Each row was made from one walk, in order. Every step used is in the known rows, and no mark comes twice. Write each row's walk.
Known rows
F > B > M > G > P > U > V: [ -86,   75,  305,  -30,   65,   16,  -12, -361,  161,   88,  -81,  155,
 -305,   12,  351, -241,    6, -115,   25,  -84,   71,   83,  187, -205,
  658,  -50, -494,   24,  437,  -70,  -59,  169,  181,  168, -191,  -71,
  234,   56,  -98,  148,  -58,   42,  -36, -337,  -95, -108,   89,    0,
  -42,  -89, -351,   56,  -45,   67,  182,  529, -255,   57,  177]
V > P > X > B > M > G: [-110,   21,  190,  169,  -13,   38, -178, -381,  211,  274,   90,  158,
  -71,   70,    5,  -67,  146,  264, -191,  -41,  -71,  250,   58, -146,
  227,  -37,   30, -212,  253,   49,   28, -207,   17,   16,   11, -225,
   40,  -23,  -88, -145,  -55,  243, -242, -249,  -12,  142, -176,   58,
    7, -120,  192,  105, -407,  119,  291,  432, -266,  296,  414]
F > M > G > P > U > V: [ 192,  -20,  271,  -62,   64,  -54,  -68, -231,   -5,  205, -120,   75,
 -401,  -27,  361, -391,   35, -213,   59,   32,    4,  195,  130, -162,
  664,   38, -372,  114,  413,  -48,   55,  133,  124,  125, -172,  -92,
  117,   27, -131,  200,  116,   33,   38, -294,  -19, -181,   71,  -35,
    2, -177, -323,   -9,  -30,   16,  159,  435, -312,  118,   78]
P > X > F > M: [  66,  -32,  122,    7,   52,  176,   41, -377,  149,  184,  110, -122,
  -24,   27,   50, -263,  172,   73,   -7,  126, -225,   -5,  -28, -184,
  119,   21,  254,   18,  218,   82,  -97, -103,  152,   56, -146,  -99,
   18, -109,  -40,  -92,   41,  186,   29, -283,   -3,  -23,   32,  127,
  -17, -194,   78,   85,  -85,  -53,  146,  114, -238,  343,  341]
G > M > U > V > F > P: [ 151, -107,  267,   66,   63,  243, -261,  -69,  185,  -23,   66, -391,
    1,  -84,  408, -148,   28,   73, -301,  199,   -6,  189,  -75,   40,
  234,  194,    8,  159,   39,  228,   93, -180,  111,  165,   14,   26,
    7, -159,  -38,   -4, -355,   36,  -14, -329,  -81,  -44,  160,  109,
  -27, -335,  -76,  155,   39,   35,  388,  145, -318,  117,  321]
G > P > X > B > M > U: [-207,  187,   96,  145, -136,   14, -132, -258,  152,   18,   88,  116,
  -26,   43,  -73, -172,  120,  265, -369,   72,  -38,  115,  111,  -81,
  409,  -88,  103,    1,  446,  -50, -259, -143,  -50,   75, -115,  160,
   98,  123,  -17, -186, -261,  302,  -57, -356, -137,  -60,  -86,   59,
  -88, -160,  -35,  197, -346,  108,   13,  424, -192, -123,  562]
X > B > F > P > V > U > M > G: [ 251,  131,  186,  226,  226,   41,   40, -282,  239,  341,  122,  244,
  163,   -7,  112, -167,  -69,   21,  -67,  236,  109,   78,  -57, -103,
   80,   90,  -95, -311,  187,   47, -103, -117,  240,  123,    9, -238,
  199,  -41,  -14,  244, -220,   -9, -142, -360,  158,  201,  -32,  144,
   99,    6,  -17,   26,  -96,   26,  474,  287, -493,  194,  255]
B > X > F > M > G: [ 105, -150,  214,   40,  231,   35, -114, -479,   58,  424,   93,    0,
 -111,  -47,   -7, -328,   59, -109,    2,   73, -152,   47,   38, -127,
   -7,   13,  125,  -47,  256,  110,   65,  -97,   75, -183, -136, -278,
  174, -135, -108,  -49,  256,   41, -119, -335,  120,  175,  -27,  113,
   -7,  -76,   27,  147, -135,  -14,  231,  234, -153,  400,  388]
U > M > G > P: [ -10,  -74,  129,   -8,  174,   47, -170, -245,   54,  274,  -43,  168,
 -102,  -82,  166, -147,  115,  -79,   25,    5,  -18,  242,  286, -113,
  341,   41, -217,  259,  283,  -48,   83,   32,   81,  -19,  -75,   13,
  155,  -94,  -29,  -25,  187,  139, -190, -332,  -58,   13,  -83,  138,
  -20, -105, -244,  -23, -193,   22,    2,  339,  -47,  103,  168]
V > F > M > U > P: [-157, -131,  276,   56,  292,   14, -193, -294,   53,  235,  125,   75,
  143,  -26,  239, -407,   81,  -10, -240,  223,    1,    5,  -53,   58,
   79,  130, -100,  -23,  267,  -86,   32, -173,  202,  -44, -104,  152,
  112, -199, -102,   44, -105,  137,  -50, -437,  -62,  -32,  102,   16,
  -94, -407, -192,  127, -160, -107,  193,  145,  -37,  124,  339]
B > M > G > P > V > U: [ 121,  185,   45,   41,  171,  -93, -207, -325,  -16,  135,   58,   43,
 -105,  -68,  131, -285,  -94, -190,  -67,   -2,  144,  194,  179, -128,
  385,   69, -143,   13,  430,  -46,   56, -122,  -33,  138,   64, -121,
  265,  132,  -47,  197,   65,  -80,   -6, -439,   55,   -3, -156,  125,
   23,  -69, -313,  -59, -303,  106,   61,  367, -309, -101,  -38]
G > P > U > V > F > X: [  85,   50,  138,  149,  179,   60,  -89, -309,   35, -141,   30,  -32,
 -378,  -33,  490, -252,   55,    8,  -88,  276,   23, -213, -193, -101,
  563,  394, -370,   36,  268,   15,  166,  -59,  187,  456,  -26,   88,
  176,  -41,   47,  193, -144,  142,   11, -433, -173, -156,  303,    9,
   30, -420, -212,  -38,  121,   96,  166,  309, -174,   67,  130]
G > M > U > P > B > F: [-137, -281,   54,  180,  231,   61, -149,  -75,  154,  -13,  173, -297,
   58,  -51,  390, -182,   36,  105, -139,  275,  186,   50,   -2,   -4,
  215,  105,  -78,   61,  140,   64,  -79,  -74,  189,  174, -260,  132,
  -60, -309,   18,   64, -511,    5,  -66, -320,  -23, -135,  213,  132,
    7, -418, -282,  171, -105,  347,  241,  296,  -42,  -31,  200]
P > U > M > G > V: [  61,  196,   22,  -42,   94,   20,  144, -223,  240,  119,  -64,  311,
  -78,  -14,  236, -164,   42, -143,  238,  -53,  -78,   47,  228, -186,
  406, -150, -253,  143,  175,  -27,   48,  270,  207,  258,  -20,  -46,
  197, -165,  -62,  123,   85,  121,  -20, -227,   41,   85,   86,  194,
    1, -104, -202,  -25, -157,  129,  -29,  147, -179,   35,  -12]
F > X > M > G > P: [ 240, -175,  203,   86,  251,  -97, -156, -219,  -67,  156,  -76,  117,
 -320, -151,  161,  -56,  280,   21,   -6,  -96,   54,  222,  159, -144,
  239,  163, -347,  122,  329,  -23,  100, -257,  173,  242,  -74,  -71,
   67,  -68,  218,  -79,   61,  142, -156, -405,  -64,   -4,  134,   30,
  -35, -156, -213,  -49,   -4,  103,   44,  438, -190,  -90,  125]
P > U > V > F > B > M: [-166,  178,  212,   45,  133,  141,  158, -431,  281,  -55,   53,  115,
  -42,   78,  428, -188,   -7,   76,  -29,  204,   21, -250,  -96, -124,
  226,   72, -355, -158,  315,   63,  -41,  108,  192,  184, -110,  -12,
  258,  -46,  -96,  209, -298,   42,   62, -266, -144,  -13,  190,   81,
  -46, -292, -176,  124,   51,   -1,  244,  249, -262,  156,  218]
V > P > U > M: [  20,   59,  202,   96,  108,  163, -168, -281,  133,  180,  -36,  193,
  -63,   42,  392, -133,  -17,  198,   -3,  109,  -89,  -64,   54, -138,
  184,  166, -262,  -56,  132,   23,  -64,   56,   35,  231,  -17,   55,
  110, -104,  -30,   64,  -29,  190,  -64, -262,  -28,  -26,  -64,   21,
  150, -425, -113,   38, -139,  -14,   60,  214, -129,  242,  235]
P > X > B > F > M: [-144,    2,  119,  156,  117,  103,  188, -347,  208,   98,  172,   75,
   50,   34,  -54, -203,  152,  181, -127,  307, -151, -106, -149, -113,
  124,   26,  186, -258,  292,   47, -151, -164,  138,  -17, -230, -107,
  -23,  -56,   -3,   31, -246,  241,  -36, -209,   -8,   56,  112,  187,
  -14, -127,  126,  151, -109,   43,  251,  255, -224,  199,  433]
G > V > U > P > X: [-330,  125,   26,  102,  171,  115,  -43, -152,  314, -190,   82,  -44,
   50,  130,  -29, -103,   44,   37,   29,  123, -154,   58,   -7,  -56,
  584,  -83,    1,   53,  127,  -11,  123,   80,  149,  259,   29,  159,
  277, -172,  126,   22, -132,  105,   21, -448,   21,  -31,   95,  294,
  183, -190, -244, -147, -324,  240,   21,  -37,  -64,  -12,  -67]
X > B > F > P > U: [  90,  -34,  168,  159,  -22,  144,  148, -222,  246,  -17,   88,  108,
   25, -110,  179,  -60,  -22,  195,   35,  273,   23, -262, -261, -147,
  135,  187, -100, -308,   94,   18, -192, -110,  264,  289,  -93,  -50,
    6, -144,  -30,  292, -366,  235,  -54, -290,   88,   78,  168,   31,
   71, -240,  158,  148,  -41,  130,  340,  257, -305,  264,  237]
F > X > B > M: [ -23,  170,  149,  279,  228,   43,   38, -428,  105,   98,   -9,  359,
 -129,  -19,   21,  -32,  183,  142, -129,  107,    0, -117, -133,  -78,
   61,  119, -116,  -95,  303,  -54, -105,  -86,  -24,   80, -123, -103,
  145,  -61,  142,  -37, -109,  244,  -41, -238,  -16,  248,  -23,   42,
   -2,   27,   62,   52,  152,    0,  103,  304, -163, -103,  489]
U > V > F > M > G > P: [  53, -109,  258,   -1,  249,   11, -142, -342,    4,  220,   32,  -92,
 -149,  -74,  268, -321,  123, -251, -105,  218,  -18,  226,   47,  -67,
  432,  202, -181,   98,  378,  -14,  251,  -98,  164,  -86,  -70,  -82,
  104, -100, -120,  134,  105,   65, -125, -357,  -81,  -93,   85,   97,
 -110, -171, -251,    8,  -82,  -88,  300,  317, -172,  243,  159]
X > B > F > M > G > V: [ -52,  102,  167,   85,  278,   10,  256, -360,  215,   83,  101,  100,
  152, -117, -147, -167,  184, -293,   12,  173, -121,   19,  -44, -111,
  240,   11,  104, -163,  256, -132,  -23,  -38,  267,  -84, -131, -175,
    1, -215,   11,  153, -113,  210, -133, -243,  152,  189,  173,  245,
 -153,  161,  -59,  112,  -67,   33,  317,  172, -130,   66,  285]
V > U > P > X > M: [ -62, -136,   79,   91,  148,   25,  -84,  -62,  178,   30,   15,   81,
    9,  178,  119,  -59,  124,  361,  -49,  138,  -20,  153,   67,  -33,
  176, -103, -182,  -46,  278,  101,  -17,  -66,  144,  233,  -41,  158,
  197,  -53,  163,  -65, -271,   -4,   27, -414,  -80,  -95,   47,  175,
  212, -406, -246,  -30, -340,  230,   20,  142, -336,   20,    6]
X > P > B > F > M > G: [ 170, -399,  182,   71,  251,  -65,  144, -332,  114,  435,  171,  213,
    6, -102,  192, -215,   56,  -81,  257,  198,  184,  -94,   15, -174,
  122,  271, -182, -167,  367,    6,   25, -103,  219,  -65, -219, -298,
   85, -318, -119,  239,  -36,  -34, -109, -248,  150,  169,  120,  -44,
 -102, -154, -171,   62, -119,  102,  366,  444, -237,  357,  -49]
F > X > B > M > G: [  58,   88,  158,  231,  223,  -65,   22, -398,   84,  287,  -12,  413,
 -213,  -53,   30, -102,  207,   34,  -80,  -45,   37,   60,  -33, -105,
   82,   26, -179,  -75,  304,  -44,   11,  -84,   85,   53,  -88, -277,
  145,  -64,   42,  -62,   19,  163, -115, -252,   32,  306,  -31,    2,
  -51,   98,   66,   54,   41,   48,  172,  434, -227,  -31,  409]
U > V > P > X: [ -83,  -20,  228,  110,   -9,  267, -266, -219,  316,  -26,   45, -293,
 -207,  159,  226,  -70,   91,  278, -117,   54, -132,  150,    2,  -34,
  432,   83,  -30,   10,   51,  192,  115,  -90, -110,   39,   27,  -70,
   62,  -37,   57, -100,  -51,  148, -118, -268, -153,  -18,  -46,  -70,
   96, -279,   59,  -18,  -73,   20,  260,  153, -166,  326,  244]
M > G > P > U > V > F > B > X: [-218,   23,  269,   18,  139,    2,  -59, -371,  195,  -41,   99, -123,
 -292,   10,  307, -249,  -66,  -35,  -69,   94,   -6,  -74,    5, -135,
  552,  153, -387, -117,  295,   92,  205,  -33,  211,  225,  -86,  -84,
  375,   15,  -78,  157, -106,   14, -150, -432, -104, -124,  309,  116,
   -6, -374, -214,   10, -153,  233,  321,  452, -152,  300,  146]
V > F > P > U > M: [ 119,  -37,  138,  102,   97,  160,  -21, -327,  167,  232,   40,  329,
   41,  -59,  467, -138,  -47,  213,   70,  302,  -18, -174,  -92, -178,
   80,  212, -296,  -89,  124,   97,   25,  -42,  274,  319,  -14,   34,
  169, -239, -134,  228,  -77,  202,  -48, -303,  -25,   24,   70,  157,
  145, -438,   20,   40, -111,  -46,  179,  187, -255,  337,  139]
X > M > U > P: [  36, -189,  210,    1,  129,   12, -175,  -47,  149,   63,  -29,   30,
   83,   40,  185, -100,  173,  234, -135,   -3,  103,  152,  191,   82,
   34, -101, -233,   93,  244,  -28, -159, -113,   88,   30,  -82,  256,
   66,  -93,  136, -103, -256,   81,  -68, -383, -132,  -32,   58, -101,
  -73, -374, -244,  152, -118,   69,   37,  136, -176,  -97,  260]
P > U > M > G > V > F > B > X: [-309,  229,  152,   44,  286,   21,  161, -482,  325,   73,  117,  284,
   24,   20,  180, -175,  -34,  -57,   88,   76, -141, -183,   82, -212,
  315,  -27, -284, -157,  205,   69,  152,   93,  308,  271,  -67,  -91,
  431, -193,  -61,  116,  -31,  117, -153, -328,   19,  102,  288,  390,
    6, -244, -169,   -3, -205,  174,  175,  233,  -57,  205,  176]

Which walk is each row?
[   9,  114,  300,  127,  215,  -14,  104, -394,  162,  103,   94,  116,
   52,  -94,   77, -240,   78, -200,  -35,  175, -147,  -46, -132, -200,
  400,  166,  -40, -388,  223, -156,  -46,  -77,  340,  205,  -62, -144,
  -61, -195,  -64,  249, -193,  263, -147, -301,  190,   37,  193,  150,
  -43, -107,  -68,  138, -209,   81,  426,  285, -193,  223,  296]  X > B > F > M > G > V > P > U
[ -87,   91,  237,    2,  122,   44,  141, -411,  258,  138,   48,  171,
 -131,   41,  437, -267,    6,  -45,   13,   54,   59,  -73,   -2, -157,
  242,  -16, -420, -142,  314,   70,   72,   99,  304,  161,  -76, -188,
  264,  -52, -191,  180, -173,  -28,  -14, -289, -100,   48,  185,   47,
  -87, -225, -161,  129,  -57,   48,  309,  379, -335,  230,  131]  P > U > V > F > B > M > G
[-140,  -19,  218,  -30,   88,  155,    3, -388,  233,  238,  100,  -42,
  -24,   18,   65, -164,  219,   15,  -30,  -70, -173,  188,  244, -282,
  416,  -30,  -21,  127,  257,  -23,  -85,  -27,  376,  165, -174,  -31,
  158,  -73,   -4, -216,   33,  211, -222, -433,  -90, -115,  113,  233,
  -84, -130, -130,   10, -190,   47,  204,  377, -159,  360,  398]  U > M > G > P > X > F > B
[ 328,   44,  156,   -2,   52,  142,   69, -336,  271,  277,  -29,  236,
   46,  -85,  264, -152,   51, -128,  250,   37, -108,   36,  103, -288,
  381,  -38, -113,   62,   76,  -17,  -41,  160,  431,  330,   -3,  -69,
  109, -315, -101,  135,   98,  203, -111, -357,  136,   89,   82,  190,
   28,  -51,  -53,   58,  -94,   -6,  259,  103, -313,  337,  169]  X > F > P > U > M > G > V
[ 133,  -65,   65,  188,  396,  -62,  154, -397,  219,  268,  132,  422,
    5,  -54,  273,  -13,  169,  -72,  246,  165,  129, -111,   38, -196,
  355,  348, -319,    8,  265,  -36,  270,  -12,  309,  300,   -2, -141,
  290, -455,   70,  112,   17,  102, -209, -308,   59,  239,  249,  151,
 -106, -160, -211, -178,  -11,  156,  282,  289, -149,  178,  -34]  U > M > G > V > F > X > P > B
[-343,   82,  254,   46,  290,   32, -187, -400,  292, -104,  271, -225,
  108,   54,  172, -282,  -82,  124, -274,   11,  127, -156,   19,   69,
  189,  100, -147, -198,  182,   25,   42, -322,   52,  132,  -63,   61,
  371,    2,   69,   74, -236,   37, -182, -494, -111,  -17,  238,   13,
 -133, -474,  -77,   -6,  -65,  147,  349,  172,  -35,  130,  378]  M > U > P > V > F > B > X
[ 218, -281,  251,  375,  362,  -79, -160, -334,   91,  351,  114,   91,
 -179,  -88,  368,  -11,  222,  214,   49,  176,  150,   57, -110, -201,
  -96,  329, -377, -317,  157,  134,   58, -355,  287,  213, -106, -282,
  -69, -340,  164,   26, -162,  116, -284, -342,   36,  111,  161,  -68,
   87, -274,  -59,   64,   33,  110,  369,  517, -166,  207,  165]  V > P > B > F > X > M > G
[  13,   32,   55,  283,  233,  -60, -182, -373,   81,  426,  101,  106,
  -67,   56,  106, -168,  -44,    1,   17,  344,   -2,  109,   66, -229,
  168,  141, -103,  -27,  323,  107,  -13,   94,  133,   71, -113,  -64,
  390, -209,  -38,  -34,   46,  -31, -156, -444,  117,  -14,  -96,  242,
  239, -197, -326,   13, -328,  205,  129,  422, -163,  265,  216]  V > U > M > G > P > B > X > F
[-167,   60,   37,  280,  351,  -97,  -49, -209,  258,  -90,   18,  102,
   70,  146,   54,  123,   13,  181,  119,  328,   90,   25,   27,  -76,
  253,  -29, -277, -159,  286,   64,   20,   66,   34,  188, -102,  164,
  377, -322,  287,  114, -262,  -18,  -67, -353,   93,  -21,   83,  292,
  289, -275, -404, -130, -211,  353,   78,  113, -124, -119,  -45]  G > V > U > P > B > X > M
[-126,   -7,   16,  106,  195,   56,  -88, -402,  255,  196,  128,  145,
  106,  122,   -2, -263,   79,  -85,    7,  118, -121,  144,   72, -151,
  507, -225,  107,    8,  293,  -38,   93,  106,  355,  146,   27,   29,
  230, -215,  -89,  -35,  -19,   37,  -74, -539,   66,   73,  -11,  343,
   77,  -12, -249,   84, -502,  172,  169,   97, -227,  169,  128]  B > M > G > V > U > P > X > F
[-257,  340,  207,  216,  -55,  106, -172, -342,  334,  -46,  122,   62,
  139,   94, -119,  -67,  130,  226, -352,   26, -175,   98,   25,  -84,
  428,  -80,  223, -178,  234,  -37, -187, -158,  -32,  100,   46,   94,
   51,  -54,   51, -200, -278,  381, -133, -323,  -29,   87,  -81,   96,
  -73,  -88,   67,  183, -334,   36,  180,  204, -129,  -36,  598]  G > V > P > X > B > M > U
[ 105, -117,  186,  298,   65,  -55, -204, -244,  218,  224,  143,   68,
   62,  -36,  257,   27,   -6,  468,  -99,  320,  173,   -7,  -91, -104,
 -250,  170, -207, -271,  186,  298,  -52, -383,   78,  136,  -69,  -38,
  206, -310,   55,   15, -275,  113, -159, -330,   -7,   61,   80,    3,
  114, -503,   63,  129, -145,   96,  277,  345, -264,  195,  267]  V > F > P > B > X > M > U
[ -98,  -30,  351,  256,  158,  210,  -82, -402,  269,  126,  130,  -87,
  -25,  162,  106, -196,  142,  231, -283,  373, -172,   20, -199,  -52,
  370,  146,  103, -350,  258,   89,  -85, -158,   51, -104, -171,  -88,
  -67,  -42,   15,   14, -292,  225, -150, -230,  -76,   -4,   53,   37,
   47, -149,   70,  172,  -30,  -77,  529,  267, -260,  354,  616]  U > V > P > X > B > F > M
[-105,    3,   29,   33,  142,   79,  -23, -209,  301,   36,  143, -155,
   76,   93,  -53, -212,  112, -136,   54,   43, -173,  183,   33, -125,
  517, -127,  142,   63,   97,  -22,  143,   72,  406,  266,   84,    7,
  211, -227,    1,  -55,  -44,   35,  -77, -552,   86,    6,  130,  282,
   58, -115, -189,  -35, -431,  266,  198,    6, -207,  242,   -8]  M > G > V > U > P > X > F
[ 186,  148,  118,  264,  131,   21,    1, -394,  259,  320,   81,  156,
  142,  -81,   84,  -36,    1, -169,  225,  222,   33,  126,  -90, -318,
  194,   50,  -26, -128,  163,   38,  -40,   61,  353,  202,   22, -228,
  211, -448,  -68,  160,  -15,   59,  -57, -411,  290,  175,  -86,  202,
  163,  117, -134,    6, -185,   43,  320,  227, -315,  212,   14]  X > F > P > B > M > G > V > U
[  58,  254,  220,   -5,  215,    9,  -40, -456,   88,   97,  136, -165,
   63,  -69,   54, -271,  -11, -296,  -93,  -48,   55,   89,  119, -238,
  306,  119,  -39,  -93,  388, -129, -144, -131,  250,  223,  -14, -127,
  282,   83,    8,  112,  -84,  -50,  -47, -544,   84,  -63,   15,  149,
  -99,  -24, -310,   -5, -158,   57,  276,  347, -339,   71,  190]  X > F > B > M > G > P > V > U
[-206,  142,  237,   36,  142,  116,   23, -455,  169, -124,   47,   41,
  -87,   15,  418, -204,   -9,    2, -106,  246,   31, -197,  -36, -161,
  517,  186, -384,  -88,  438,  -51,  -42,   42,  199,  245, -139,  141,
  239,   -7,  -69,  233, -280,  120,  -10, -374, -184, -188,  205,  131,
  -47, -322, -319,   92,  -32,   19,  215,  362, -185,  103,  235]  G > P > U > V > F > B > M
[ 150, -124,  201,   -7,  124,  -69, -146, -464,  -76,  315,   49,   42,
 -270,  -91,  150, -439,  -30, -135,    3,  114, -112,  -28,   63, -249,
  400,   96,  -48,  -49,  413,  -15,    4,  -57,  179,  140, -181,  -96,
  170,  -28, -167,   99,  188,   95,  -69, -430,   95, -114,   76,  139,
   39, -265, -165,  134, -278,  114,  155,  430, -206,  339,  296]  B > X > F > M > G > P > U
[ 162,  123,  176,  157,  124,  -91,   48, -248,   63,  -30,   17,   45,
 -386,  -35,  329, -215,  149,  -63, -151,  162,   62,   -7, -166, -116,
  560,  294, -359,  -71,  303,  -68,  150,  -55,  297,  453,    3,  -78,
  163,    5,    7,  145, -220,  130, -103, -389,  -96,  -86,  316,  -32,
  -88, -289, -108,  -32,   27,  243,  362,  471, -349,  115,  217]  M > G > P > U > V > F > X > B
[ 106,  -49,  112,   89,  387,   11, -281, -213,    3, -132,  185, -315,
 -103,  -78,  467, -336,   77,    8, -354,   39,  170,   34,  -24,   69,
  338,  262,  -91,  112,  162,    9,  170, -366,  141,  468,  -24,   81,
   57,  -53,  124,   49, -336,   14,  -39, -452, -110, -124,  317,  125,
 -137, -505, -163,  -32,   86,  260,  299,  184, -206, -148,  288]  G > M > U > P > V > F > X
[  66,   23,  104,  249,   97,  -45, -106, -185,  278,   64,  102, -100,
  -38,  153,  322,  -41,   41,  383, -159,  366,  168,   10,  -11,   24,
 -117,   39, -222, -148,  285,  323,  -33, -124,  -62,  -15,  -70,   20,
  247, -157,   84,  -36, -389,  -50,  -77, -240, -166,   12,  122,  -73,
   13, -470, -132,  176,  -32,  154,  227,  267, -293,   64,  289]  P > B > X > M > U > V > F
[-151, -108,  258,  128,  257,  103, -145, -476,  212,  230,  194,  -15,
    1,  -49,   51, -297,  114,  -79,  -24,  117, -240,  108,  -10, -194,
  467,   70,  128, -209,  171,   52,  187, -244,  255,   17,  -59, -210,
  -68, -248,  -71,   44,   84,  256, -220, -368,   78,   72,  101,  264,
   14,  -56,  -13,   90, -317,  -29,  338,  227,  -27,  326,  225]  B > F > M > G > V > P > X
[  -7,  -23,  107,  447,  436, -104, -102, -353,   11,  440,  101,  388,
 -190,  -55,  300, -247,   38,  -46,   26,  399,   97,  -11, -105, -235,
  250,  318, -390, -100,  317,   37,   40,    3,  330,  228, -182, -133,
  239, -263,   52,   84,  -60,   15, -115, -476,   78,   36,   90,  182,
  249, -111, -402,  -42,  -75,   94,  130,  582,  -82,    6,  109]  V > U > M > G > P > B > F > X
